Each row is followed by its class.
[-237 37 271 -17 -82 148 -35 -65 24 124 117 -264 257 137 273 71 165 333 -406 -222 215 126 -102 18 57 -534 78 -276 -28 -194 -224 71 102 324 12 230 -218 163 -98 479 123 11 80 190]
lufab
[-315 140 108 43 -68 100 -101 -88 125 111 -153 -231 10 86 253 -39 115 425 -449 -110 -257 -363 100 -239 -71 -274 63 -197 -19 -158 -244 189 169 203 32 264 -171 431 261 472 113 -74 -122 43]
Nar
[-253 15 63 -32 48 91 -56 -110 -8 252 -71 9 61 -28 287 4 92 284 -370 -169 -458 -217 -15 -172 -16 -148 187 -254 -1 -211 -261 206 185 176 -34 75 -146 307 188 276 4 100 141 160]
kerub
[-70 90 10 -47 25 57 -69 -92 -175 4 162 -35 202 86 256 256 369 196 -280 -354 101 127 -153 -57 -8 -210 -40 -42 -9 -93 -176 -169 105 317 -173 -105 -45 167 -170 425 75 -19 17 260]
Dofi
[-311 2 196 -59 81 -30 -87 -65 -43 242 -130 42 169 145 96 -90 221 375 -307 -400 2 -93 -150 -122 -6 -460 110 -184 18 -56 -179 127 108 229 5 177 -151 410 -46 253 133 6 53 58]
rem
[-325 -21 101 24 172 69 -67 -263 156 278 -9 -281 -104 179 120 -6 -50 490 -293 -178 -265 -37 -101 -67 79 -203 267 -213 -112 -4 -180 168 227 66 83 66 -120 120 0 233 20 132 232 88]
vezu
[-306 15 -8 -36 70 120 -82 -140 102 225 80 -157 9 143 223 44 114 417 -324 -321 -29 -144 -58 -210 -19 -240 220 -228 -5 -66 -166 103 237 132 -82 69 -147 169 -60 277 -37 97 110 181]
fela
[92 34 -300 55 28 390 290 -163 81 -437 659 -114 -340 -240 118 517 -216 355 110 -65 -2 -333 -260 441 195 -30 380 -375 -271 16 -60 -470 476 78 -328 -170 55 -528 -159 163 -57 339 628 -53]
mame
[24 -114 561 -330 -301 547 -88 179 -252 6 65 158 380 -289 19 -124 81 210 -187 -578 18 -241 -132 70 252 -610 -32 93 -203 -82 140 -278 -363 475 106 -399 54 -312 -373 -172 -233 370 387 187]
fela
[148 55 -109 -164 243 -219 -190 -208 -273 -111 206 54 -83 7 2 96 -149 398 350 -228 -634 303 -307 255 126 820 341 135 -21 422 109 -341 -22 -8 110 -494 180 38 -264 -18 -473 294 550 163]
risa
[36 -147 223 -54 -87 358 -85 -22 -126 127 428 425 352 -268 339 154 143 571 96 -373 -46 -528 -214 -348 85 -200 519 1 5 74 16 79 255 -382 69 -218 -112 242 428 39 14 246 60 82]
Nar
[-102 -143 10 -14 -49 4 88 210 -335 42 391 580 148 -222 286 314 112 234 204 -286 413 -353 -173 -326 -147 169 301 219 93 153 -44 -136 401 -104 -43 -142 160 282 37 316 -54 187 235 -45]
taren
[399 -290 238 -382 -59 437 -149 116 -432 90 -3 677 429 -167 221 18 263 454 248 -407 74 -202 126 -148 -55 -192 433 214 15 26 -234 -305 -9 -15 140 -116 93 175 191 160 -90 288 40 45]
Dofi
[-161 51 135 -15 -73 106 -121 -170 -166 302 -99 -28 202 -28 98 -81 310 273 -385 -457 -295 -94 -63 -254 -14 -410 14 -223 -32 -125 -182 112 38 141 -37 176 -71 461 110 354 -54 1 -211 215]
taren
[-193 40 -100 -82 69 153 73 -89 -40 14 -140 -135 -171 -97 76 239 305 189 -243 -308 -72 108 -16 11 -104 -127 -20 -107 36 -189 -236 -20 240 365 24 193 6 351 1 444 -55 31 25 98]
lufab
[-341 -22 138 116 74 -191 -136 -254 130 280 -62 -93 114 67 198 55 172 433 -450 -243 -132 -261 -224 -104 -83 -513 54 -289 -37 -98 -290 191 212 65 -52 167 -52 429 0 416 -2 24 165 228]
lufab
[-79 -114 -36 -182 -72 301 -56 -191 -218 217 -200 210 -169 -356 -437 -175 299 215 -16 -570 -206 -141 -238 -20 113 -409 -65 -117 -27 150 2 -177 -251 58 -15 0 174 70 -145 -248 -404 6 56 190]
fela
[-371 182 -144 -99 -73 137 70 -66 -24 -49 -2 -200 -30 -127 171 69 244 113 -446 -153 -243 -69 -46 -281 -64 -176 -107 -154 -9 -251 -270 91 197 262 1 158 -205 372 292 463 41 1 -55 80]
risa
[-213 116 16 -73 119 62 39 -124 -12 101 20 -174 -27 11 181 48 112 370 -326 -94 -289 81 -82 -36 110 -61 46 -110 -56 -37 -215 159 87 199 67 -10 -190 352 192 336 -23 66 55 -76]
rem
[-279 42 167 -134 87 67 -54 -50 75 275 6 -132 89 93 264 -77 -4 562 -294 -220 -315 -157 21 -111 103 -213 214 -90 -16 -93 -198 171 132 94 121 137 -238 219 316 250 -9 118 137 3]
veziv
[-129 279 -34 97 -467 223 313 77 -261 -276 449 -70 -13 -408 -156 210 154 -257 -266 -262 92 26 -99 -62 -199 -297 -391 198 -173 -19 -106 -102 83 263 -138 241 85 -41 -140 335 15 -183 -136 27]
mame
[-258 187 307 -377 -274 195 -154 74 -115 140 -66 141 -158 53 -243 -373 -126 388 109 -126 -266 19 -72 -218 176 12 89 152 -145 353 -218 -86 -266 121 325 130 -175 -53 38 40 -176 -56 217 -115]
rem
[-108 36 -51 104 52 -27 -32 -264 -110 199 18 -7 146 62 101 128 224 291 -346 -258 -142 -138 -138 -201 14 -301 150 -214 -76 -99 -300 122 203 73 -185 -21 -12 361 -27 426 40 9 25 204]
kerub
[-150 103 49 65 46 -15 82 -79 0 208 -16 -141 113 143 221 124 1 299 -283 -60 -13 -104 80 -67 -88 -155 140 -125 -61 -173 -112 28 149 278 -101 26 -47 214 -23 454 55 143 262 17]
Midek
[-93 17 138 -45 38 148 -55 -33 -59 81 48 179 63 -30 314 185 226 294 -292 -173 -114 -98 45 -348 -14 -278 283 -25 -8 -71 -281 240 100 176 -126 -181 -79 325 232 388 90 105 75 142]
Dofi
[-215 -61 167 39 14 237 -29 -190 -23 241 110 -46 265 98 263 83 125 408 -415 -306 -13 -319 -138 -342 24 -600 258 -282 -119 -131 -190 -5 231 -27 -52 20 -202 76 100 212 171 143 70 270]
taren
[145 -154 185 -128 -123 383 -65 -31 -217 -288 20 147 -68 -70 -74 113 87 -18 266 12 553 68 -40 -149 -31 -34 79 -55 73 59 6 -257 32 95 -25 -157 224 -100 -65 197 -3 107 126 127]
gezib
[58 25 6 -162 -353 308 269 358 -601 -200 339 899 -31 -115 359 90 252 63 338 79 364 -363 170 -774 -407 194 526 381 209 197 0 -365 400 250 -129 94 180 461 125 387 231 78 4 -208]
Midek
[103 -9 -25 -11 1 131 -240 -85 -61 -136 331 -373 -27 -45 23 146 -75 422 -106 -85 -116 77 -429 638 10 166 158 -216 -286 278 -156 -445 125 -12 181 -90 151 -141 -319 9 -80 46 485 283]
risa
[-354 379 -157 -242 89 92 50 -165 -16 -363 83 -117 -819 -45 31 -30 -335 190 356 278 -251 -14 89 159 166 605 47 -77 48 136 -291 -299 84 486 -5 0 125 -200 31 453 -103 -39 513 -208]
gezib
[416 -117 100 42 209 255 12 -309 11 334 634 -121 250 -169 -34 482 -42 500 294 -262 -114 -120 -297 577 248 -29 498 84 -106 254 -12 -136 -221 -272 -235 -675 365 -97 -254 162 -66 272 710 217]
Dofi
[-274 97 135 -37 -12 162 -96 -33 55 128 -4 -186 143 159 144 49 66 331 -468 -181 -187 -155 -89 -128 40 -400 101 -199 -58 -44 -201 98 102 242 -44 31 -290 96 20 254 -33 13 66 163]
vezu
[-318 174 -71 -72 11 79 136 -116 -88 4 28 -53 -108 7 174 143 105 187 -280 -66 -239 70 26 -280 48 10 38 -49 1 -79 -210 72 136 353 -98 -15 -130 238 89 524 -64 56 104 -18]
Dofi
[187 -154 -317 176 -150 -131 79 58 -263 -123 206 426 -55 -203 113 190 -1 -51 296 105 372 -190 -44 -94 -382 348 122 -58 66 -29 210 -472 273 117 -352 -182 509 -21 -378 63 -307 149 481 290]
veziv
[-213 84 27 64 51 65 55 -102 99 -26 84 -175 88 19 304 293 78 342 -393 -211 -2 -128 -142 -60 45 -178 149 -165 -86 -61 -85 -17 345 313 -72 15 -140 5 -121 382 55 135 200 52]
fela
[-375 88 156 -5 75 107 -81 -260 -40 234 15 25 140 58 139 -68 113 368 -323 -258 -187 -200 -129 -380 85 -372 135 -106 -57 -2 -209 228 170 -34 99 102 -222 136 209 177 102 -55 -33 54]
lufab
[-133 110 122 77 -5 100 3 -124 31 205 107 -268 98 38 123 212 228 350 -483 -168 -89 -79 -219 196 -93 -489 55 -192 -116 -43 -230 -56 205 235 -24 208 -123 245 -63 316 177 -17 69 181]
risa
[-66 -125 203 -15 194 -84 0 -262 111 -183 419 324 29 142 86 191 -377 162 148 47 90 -328 -297 320 -8 -20 260 -41 -229 112 25 -218 337 -153 8 -156 94 -666 -353 -274 -117 305 671 33]
Midek
[-132 63 89 -21 26 14 -70 -67 9 52 -200 -36 -33 118 51 -60 142 175 -293 -63 -151 -105 13 -116 -153 -330 -33 -151 -68 -97 -183 -31 105 259 -19 175 -52 201 18 228 19 -26 -56 82]
taren
[45 37 114 12 -31 148 40 -68 -109 7 206 63 115 -5 392 279 304 298 -284 -99 20 3 12 -50 -120 -287 192 -34 -20 -144 -299 48 214 314 -117 -13 2 433 47 577 144 45 99 158]
Nar
[404 -133 6 7 -186 507 7 262 -338 -380 382 -10 110 -116 187 346 413 294 -45 -168 376 93 -117 11 -186 -34 221 123 -7 40 -12 -266 160 211 -101 -362 151 368 -92 280 192 35 -16 189]
risa
[487 -18 185 -25 133 360 74 -299 -329 40 576 204 17 -316 248 350 147 487 80 -113 -131 -137 -198 480 127 -194 446 -56 -308 92 -22 -409 105 105 -68 -391 348 -173 -124 33 -142 237 513 110]
risa
[-221 -7 19 46 10 6 -44 -90 78 176 121 -173 68 -12 207 149 148 362 -413 -159 -146 -98 -180 86 54 -253 97 -185 -85 -94 -202 74 202 199 -43 15 -65 198 -74 302 -42 40 167 180]
risa
[-167 76 -50 -14 130 31 71 -172 114 64 29 -116 -100 42 201 173 60 167 -229 135 -194 -42 -3 -28 -16 -128 118 -226 -29 -231 -184 50 232 235 -89 -68 -161 221 126 370 112 140 154 112]
Midek
[-429 -76 -62 -187 -45 11 177 16 -303 85 -21 738 -192 -383 219 24 80 78 44 -440 -515 -544 19 -829 -419 -198 429 99 114 -75 -222 -33 496 -100 93 153 40 410 366 16 -133 282 182 207]
mame
[-88 -19 141 -184 -246 430 29 -168 -218 39 -45 121 -63 -212 -12 -234 88 443 -125 -294 -256 -496 50 -512 18 -435 289 -22 -100 -7 -170 -187 -64 138 81 30 242 89 59 56 -213 121 123 189]
rem
[-283 41 2 -19 71 -7 -50 -183 175 65 47 -388 -46 192 128 34 -7 333 -394 -51 -193 45 -97 140 3 -203 15 -268 -94 -37 -171 33 121 203 -13 160 -175 68 -99 279 -107 68 207 86]
Nar
[-338 -67 102 70 -150 -165 -93 116 -67 108 -149 462 -90 -91 101 -96 -8 432 141 -236 -95 -186 89 -470 -186 -114 460 18 249 99 -125 24 153 349 -219 -7 218 619 -78 558 -65 4 274 361]
Dofi
[-310 30 28 -119 -98 160 -23 -103 -90 200 -67 -152 82 5 65 -73 183 224 -435 -48 -254 -86 -7 -188 -17 -340 -34 -178 -19 -173 -247 103 63 141 84 86 -232 435 227 311 -72 -37 -86 159]
risa
[-162 141 -63 -47 79 299 127 -158 0 -67 59 -188 -151 -72 137 314 264 211 -201 -208 22 84 -76 -46 87 -17 20 -163 -9 -173 -137 -1 272 328 -37 64 -119 84 42 396 115 -2 -17 1]
Dofi
[-231 49 101 -73 123 114 -48 -65 -13 279 46 -38 105 7 219 1 244 370 -338 -165 -108 -89 -89 -161 78 -347 208 -157 -10 -158 -188 149 110 214 -12 9 -183 221 181 208 117 -7 31 135]
vezu
[-466 -51 93 -86 -143 149 176 -23 281 149 -75 -62 -335 216 -97 -299 -568 748 -107 144 -427 -626 321 -156 -277 -311 461 -106 -83 107 -205 -50 196 104 21 464 -91 15 59 211 -336 229 358 -184]
gezib
[-328 23 30 -137 -10 -126 -43 168 -134 -17 -128 -55 -166 -81 -39 -294 -186 361 82 -241 -270 6 134 -180 -27 543 138 203 126 207 -1 307 -205 62 265 67 67 356 108 174 -337 -35 301 -265]
risa
[-324 -59 178 -21 35 197 -53 -189 73 207 73 -247 170 54 356 -28 97 453 -440 -190 -69 -94 -46 -76 81 -321 127 -201 -36 -108 -181 190 76 146 47 40 -176 285 132 369 132 77 109 65]
vezu
[15 -6 30 33 73 -43 135 268 -311 108 -38 42 2 -159 257 242 -130 446 146 -15 -15 -51 54 32 62 277 452 88 77 91 -91 -221 129 373 157 -220 238 443 -156 594 -224 231 516 7]
veziv
[-117 124 -34 -63 -37 154 83 -159 -29 4 158 -9 31 20 256 215 133 312 -253 -153 -88 7 -35 -238 66 -100 214 -59 -91 -125 -210 7 293 193 -70 -23 -156 89 150 380 72 170 103 72]
risa
[-33 10 45 -255 145 217 18 8 -275 -79 -68 210 -352 -214 89 -107 -60 153 319 142 -401 424 1 -16 187 686 377 53 118 217 -101 -62 -309 333 177 -264 164 47 -4 107 -94 72 502 -16]
lufab
[510 -33 398 69 -70 62 -116 -49 -272 61 343 343 290 11 354 501 415 487 -74 -123 335 44 -290 171 -73 -285 377 -12 -122 126 -156 -107 98 168 -214 -445 188 458 -132 458 84 196 278 197]
risa
[-287 -91 -106 -150 -110 217 17 216 -349 -271 19 -283 -158 -39 -461 -254 -278 110 88 -385 -286 278 -174 598 346 -55 -30 -305 128 281 119 -399 -286 447 -157 264 28 -460 -368 -12 -424 -150 428 -78]
veziv
[545 -178 148 21 -6 260 -8 16 -6 -21 179 111 49 -213 151 274 206 708 194 -111 91 -223 -145 135 -69 -378 602 62 -37 113 -264 -96 293 -44 98 -60 255 467 122 357 74 353 157 0]
risa
[-222 -12 82 30 33 119 27 -239 98 224 71 -49 78 125 146 113 132 450 -303 -312 36 -218 -105 -199 -83 -433 199 -169 -31 -25 -248 161 271 43 -100 168 -86 270 5 368 96 113 141 79]
veziv
[118 130 -25 -13 95 110 55 -72 -220 114 56 102 125 -76 255 329 266 211 -179 -179 -141 4 -57 -177 -74 84 203 96 -60 8 -228 -29 149 228 -45 -127 52 241 -9 428 37 109 202 50]
kerub
[-129 -20 315 -322 -239 159 -330 130 49 375 -168 136 81 205 18 -244 -52 405 -65 99 -397 -168 29 -659 264 202 536 192 -101 373 -97 141 -169 14 239 -354 -114 100 -34 15 -174 156 113 142]
mame
[-193 -18 12 -87 14 222 -106 -194 3 109 -69 -116 -81 86 85 -109 159 300 -287 -195 -245 -148 -37 -181 -6 -353 168 -298 -23 -38 -217 34 111 178 -36 142 -59 159 -16 200 -39 -9 73 165]
Midek
[-205 44 -30 -18 83 112 -115 -187 131 64 -1 -301 73 153 183 99 103 338 -400 -104 -237 24 -98 -12 101 -203 52 -265 -56 -120 -244 128 108 171 -44 -83 -208 224 65 401 -22 60 115 193]
Midek
[-304 30 53 -27 -98 129 -106 -126 85 -24 19 -336 -23 83 37 -83 96 333 -410 -168 -160 -90 -121 25 1 -506 -86 -370 18 -51 -209 11 60 282 -95 290 -157 162 -78 356 -195 -86 109 200]
Dofi
[-42 69 119 -64 -29 170 15 -29 67 70 151 -315 235 71 306 298 213 228 -393 -7 63 151 -109 131 188 -300 -3 -160 -20 -128 -229 81 46 331 -92 -85 -199 125 44 538 95 8 163 71]
veziv
[-157 -8 -187 -103 -2 155 98 -43 -175 -142 239 -20 -251 33 -249 68 -91 506 78 -127 -1 -107 -55 -2 21 9 286 10 -18 228 -166 -224 171 93 -60 108 -27 -35 -74 289 -307 33 251 -59]
risa
[54 -169 122 -77 43 55 11 -155 -167 224 196 314 343 -140 -160 11 -6 208 -89 -154 -86 -421 -212 -20 253 -373 53 24 -180 -58 -129 -16 -65 -304 -20 -262 48 18 102 -32 -239 268 149 95]
rem
[-364 3 49 32 -165 194 45 56 -26 77 75 -50 74 23 285 64 241 273 -464 -147 103 -236 80 -262 -83 -590 173 -272 29 -236 -260 79 179 410 -157 204 -196 382 -18 512 155 -126 -51 212]
rem
[-308 -25 1 43 240 154 28 -166 -98 223 186 109 -157 131 -29 -79 -252 597 49 -209 -34 -326 -63 -15 109 41 555 -145 22 276 -124 43 179 22 -125 171 58 -371 -73 -1 39 -46 467 -164]
Midek
[-306 -34 99 40 47 -68 -3 -128 53 206 -72 41 142 80 192 127 151 382 -385 -285 -92 -195 -116 20 -128 -585 109 -282 -17 -227 -246 36 328 219 -93 213 -140 310 56 361 41 59 91 184]
Midek
[-227 -120 335 -281 44 102 -212 387 -318 25 -59 230 -171 221 220 -305 69 606 -18 -84 -196 -266 116 -239 -177 52 429 62 61 145 -197 -114 64 292 161 158 24 437 149 316 -4 55 78 -180]
Nar
[-137 61 -83 50 29 181 -48 -135 -44 34 163 -179 27 152 180 119 186 322 -301 -299 3 -116 -164 32 -64 -274 129 -310 -22 -10 -109 -206 334 274 -210 246 -47 20 -230 324 27 9 61 123]
fela
[173 -149 182 -133 391 -154 -382 25 -290 260 -180 59 -66 50 -9 -142 -56 590 323 -165 -462 52 -127 425 197 263 340 -170 13 258 -100 -186 -145 56 115 -300 192 244 -30 192 -265 69 444 -34]
Nar
[-154 126 -423 -303 127 70 81 4 -272 -433 264 10 -497 -239 -170 -287 -214 176 251 79 -560 188 -139 146 61 622 63 98 -123 273 -164 -275 9 252 207 -45 88 -134 -141 -11 -370 117 537 -234]
veziv
[-11 103 -440 -249 -19 438 210 -18 -289 -338 445 152 -259 -433 41 64 -258 145 172 -51 -759 -426 11 -191 234 416 401 41 16 236 13 -202 46 -75 -172 -439 -24 -209 373 -138 -363 294 424 -154]
risa
[221 -87 159 41 -259 624 20 195 -107 -34 538 82 232 -257 17 281 -25 429 -85 -422 111 -322 -138 -66 5 -380 408 207 -141 430 200 -240 99 5 -59 -179 -94 -400 -270 -179 -151 185 297 188]
fela
[-33 109 -53 -34 125 -2 -20 -197 41 112 157 -106 50 15 309 318 255 279 -210 -250 -170 -18 -95 6 -33 -83 159 -126 -19 -157 -220 -10 242 225 -177 -136 -8 319 -26 474 70 188 65 190]
gezib
[-150 30 -73 -56 61 135 62 -110 -33 -49 310 -225 115 -25 222 190 107 294 -348 -126 -105 -63 -196 155 61 -88 6 -54 -104 -34 -270 56 161 73 38 15 -112 42 34 313 10 -7 217 -76]
fela
[-294 48 8 -44 132 -21 23 -211 91 -19 36 -107 30 58 253 180 118 359 -372 -134 -87 -55 -168 132 37 -257 32 -333 -43 -211 -302 45 201 202 -62 96 -142 165 80 360 -41 6 204 121]
Dofi
[-38 60 110 10 -34 211 -78 -54 -77 25 210 -143 290 43 388 258 180 283 -382 -183 -125 -61 -140 -80 -30 -80 176 -107 -72 -48 -185 102 227 63 63 -60 -137 232 104 319 117 24 80 172]
veziv
[-250 -16 464 -453 -65 137 -458 -22 -16 -113 -44 232 -71 220 73 -637 -180 342 275 -208 -291 -70 -59 -277 291 127 214 106 29 391 59 -20 -249 6 369 -95 -101 -212 -76 -376 -183 31 95 -39]
Dofi
[-176 108 202 -81 82 85 -25 -14 -120 188 221 -286 379 161 230 43 124 328 -480 -105 -68 145 -223 148 254 -264 -14 -72 -147 -90 -142 49 -83 296 104 -145 -290 49 -113 235 79 55 196 73]
veziv
[-34 63 -64 0 51 171 -12 -162 -144 -66 121 -17 54 -17 115 235 304 182 -247 -322 73 49 -208 -78 -60 -160 6 -89 -113 -34 -154 -131 265 224 -44 -52 -4 64 -197 247 55 14 47 184]
Midek
[-171 92 -38 -15 22 273 34 -162 -64 -22 168 -166 42 68 241 123 191 204 -385 -124 -72 -21 -110 -187 6 -222 93 -213 -44 -97 -190 0 184 231 -99 81 -175 -10 5 309 120 7 107 103]
fela
[38 83 192 -228 -172 107 -145 246 -381 170 -97 300 163 -342 -224 -281 -35 133 94 -397 -349 190 -89 -149 283 -33 171 192 -77 332 -52 -11 -395 229 148 -233 -18 -143 -111 -139 -244 38 252 53]
risa
[293 -60 131 153 65 -53 228 -26 -148 -166 416 141 16 -92 24 412 2 124 35 -206 253 167 -240 604 -180 -521 53 -184 -178 -99 221 -495 224 147 -190 104 9 -316 -307 -92 -251 319 434 179]
risa
[-153 89 -394 -174 162 221 187 -127 -478 -109 -28 351 -475 -305 -148 104 162 -108 536 -261 -303 252 -151 -57 88 674 210 -89 238 30 25 -360 94 259 -115 -99 312 100 7 156 -134 -20 231 -10]
vezu
[-229 -176 357 -208 -198 69 -57 169 -370 183 -205 478 83 -314 -173 -223 200 321 -105 -251 -136 -69 -260 -487 221 -89 131 296 -18 298 -41 58 16 -72 527 218 -73 195 263 -143 -203 -67 -102 -1]
vezu
[-372 68 -257 -143 114 -72 6 -95 -390 -82 -420 10 -699 11 -416 -211 1 327 252 -257 -171 191 16 166 151 488 35 -402 195 98 -6 -379 31 565 -158 223 214 335 -251 391 -459 -133 101 -34]
mame
